Below are the code and all the weights of a small trained network. Each question names an input and a class and asks about switching units off, where a switched-off unit gives its printed mean instead of its output.

import numpy as np


def w(rows, s, z=0):
    codes = np.array(rows[::2]) - 128.0
    scale = np.full(codes.shape[1], s)
    scale[-1] = z or s
    return codes * scale


def norm(h):
    return h / np.sqrt((h * h).mean(-1, keepdims=True) + 1e-5)


def f(y):
    return y / 2 * (1 + np.tanh(0.7978845608 * (y + 0.044715 * y**3)))


def log_softmax(a):
    a = a - a.max(-1, keepdims=True)
    return a - np.log(np.exp(a).sum(-1, keepdims=True))


def net(x, mask):
    res = np.array(x, float).reshape(1, 6) / 4 @ E
    u = 0
    for l in range(3):
        y = f(norm(res) @ A[l][:, :-1].T + A[l][:, -1])
        res = res + np.where(mask[u : u + 5], y, B[l][:, -1]) @ B[l][:, :-1]
        u += 5
    return log_softmax(norm(res)[-1] @ U[:, :-1].T + U[:, -1])


A, B = {}, {}
E = w([
[135,25,121,126,54,174,150,133,82],'x0',
[46,123,134,144,108,77,167,102,254],'x1',
[35,62,80,209,101,120,78,145,58],'x2',
[41,194,134,158,179,83,159,139,57],'x3',
[58,137,175,48,115,96,94,89,72],'x4',
[159,92,121,171,47,126,138,47,111],'x5',
],0.0077)
A[0] = w([
[110,66,112,138,89,135,131,110,100,2],'L0N0',
[161,117,86,162,149,83,122,136,120,69],'L0N1',
[110,161,158,133,98,90,84,120,48,34],'L0N2',
[88,141,147,123,111,98,114,95,3,47],'L0N3',
[157,122,107,165,159,117,163,110,148,112],'L0N4',
],0.014,0.00094)
B[0] = w([
[158,105,189,159,60,107,108,133,115,213],'L0N0',
[130,68,61,99,137,144,89,134,214,158],'L0N1',
[88,103,66,86,157,160,97,66,143,206],'L0N2',
[103,158,28,98,190,199,56,1,77,255],'L0N3',
[162,140,86,127,139,144,38,90,159,169],'L0N4',
],0.011,0.0079)
A[1] = w([
[100,85,95,191,77,134,91,188,75,20],'L1N0',
[37,171,124,176,244,46,117,125,250,245],'L1N1',
[43,202,120,186,50,77,104,218,117,3],'L1N2',
[108,120,79,254,126,159,94,156,173,125],'L1N3',
[106,74,104,165,103,205,111,117,70,28],'L1N4',
],0.0098,0.002)
B[1] = w([
[122,111,113,212,109,126,100,155,158,160],'L1N0',
[124,252,163,150,44,161,150,122,151,254],'L1N1',
[56,93,150,75,138,156,139,122,134,138],'L1N2',
[174,82,39,119,119,130,111,181,92,200],'L1N3',
[47,118,168,127,156,69,117,99,153,193],'L1N4',
],0.013,0.0096)
A[2] = w([
[178,37,124,140,136,129,114,107,111,164],'L2N0',
[124,147,133,129,84,158,142,119,75,119],'L2N1',
[182,214,158,57,165,123,99,171,134,127],'L2N2',
[60,47,153,179,96,98,102,184,97,1],'L2N3',
[247,128,182,111,60,157,139,68,135,189],'L2N4',
],0.013,0.002)
B[2] = w([
[93,157,220,140,135,98,195,106,157,208],'L2N0',
[86,89,136,125,151,93,143,73,251,159],'L2N1',
[115,71,215,151,189,201,136,162,166,219],'L2N2',
[156,61,169,209,141,153,92,155,112,193],'L2N3',
[110,124,78,97,124,66,140,140,55,254],'L2N4',
],0.014,0.0089)
U = w([
[207,156,40,159,91,145,86,199,127,143],'0',
[123,30,171,247,81,113,79,141,114,124],'1',
[176,76,212,92,235,160,158,190,97,55],'2',
[105,228,203,151,88,165,161,145,183,249],'3',
[161,93,126,95,68,7,202,103,66,27],'4',
[54,125,63,109,175,150,37,24,83,108],'5',
],0.012,0.0015)

Each question gives the input, the list of numbers given to net, and the class t.
The units are the neurons (one row each of A and B). Each row of codes is followed by its name. A weight is (code - 128) times the scale printed after its matrix; where a second scale follows, it is the last column's (A, B and U).
mask holds one flag per neuron, layer by layer. A switched-off neuron (its flag False) gives its mean, the last column of its row in B, instead of its output. The means were averaged over made-up inputs and are rounded, as every weight is.
A unit's drop is (log p(t) with every unit on - log p(t) with that unit switched off) / (log p(t) with every unit on - log p(t) with every unit switched off).
The circuit of an input: a set's keep is (log p(t) with only the set's units on - log p(t) with every unit switched off) / (log p(t) with every unit on - log p(t) with every unit switched off). Starting from the 12 units with the biggest drops (on a tie, the unit counted first), units are removed one at a time, each time the one whose removal leaves the highest keep (on an exact tie, the one counted first), for as long as the keep stays at least 0.8.
units of the circuit, in order: the units of the circuit, biggest drop first
unit that matters most: the unit with the biggest drop
k most important neurons: the k neurons with the biggest drops, biggest first
k most important neurons of layer l: the k neurons of layer l with the biggest drops, biggest first
drop of u: that unit's drop, to one decimal
input [0,3,-8,-7,-1,-3], class 2: units of the circuit, in order -> [L2N2; L2N4]
input [-8,-6,0,0,-1,-8], class 3: 2 most important neurons -> [L1N1; L0N3]
input [-4,-5,-5,-5,4,6], class 4: units of the circuit, in order -> [L2N4]
input [4,-7,-2,2,-7,-2], class 2: units of the circuit, in order -> [L1N1; L0N3]
input [-6,-8,4,-2,-5,-4], class 0: 3 most important neurons -> [L0N3; L0N1; L1N3]
input [3,5,3,-3,-6,-3], class 0: 2 most important neurons of layer 0 -> [L0N4; L0N1]
input [-8,0,7,-7,0,-5], class 3: 2 most important neurons -> [L1N1; L0N0]
input [8,-2,-8,7,-2,0], class 2: units of the circuit, in order -> [L0N3; L1N1]
input [6,3,-4,-2,5,-3], class 4: units of the circuit, in order -> [L0N3; L2N4]
input [-4,-3,2,3,-7,-8], class 3: 3 most important neurons -> [L1N1; L2N2; L0N3]
input [5,6,-7,1,7,0], class 4: 2 most important neurons of layer 1 -> [L1N4; L1N1]
input [6,6,1,0,-1,-8], class 3: 2 most important neurons -> [L1N1; L0N0]
input [-2,-3,3,-5,-4,-5], class 0: 2 most important neurons -> [L0N0; L0N3]
input [-6,-4,-8,-2,-6,1], class 2: units of the circuit, in order -> [L2N2]
input [5,-5,-6,-4,5,-1], class 2: 2 most important neurons -> [L2N2; L0N0]
input [1,8,-3,1,-8,1], class 0: 3 most important neurons -> [L1N3; L0N4; L2N0]
input [-4,-6,7,-6,-2,-7], class 1: 2 most important neurons -> [L0N3; L1N1]
input [2,-7,-4,2,-7,5], class 4: 2 most important neurons -> [L0N3; L2N0]
input [1,5,-5,-5,-5,5], class 4: drop of L2N4 -> 0.2
input [4,5,8,-4,6,-6], class 1: unit that matters most -> L2N3
input [-8,-6,-4,1,-2,2], class 2: drop of L2N2 -> 0.8
input [-4,3,5,7,-1,-7], class 3: drop of L1N1 -> 1.2
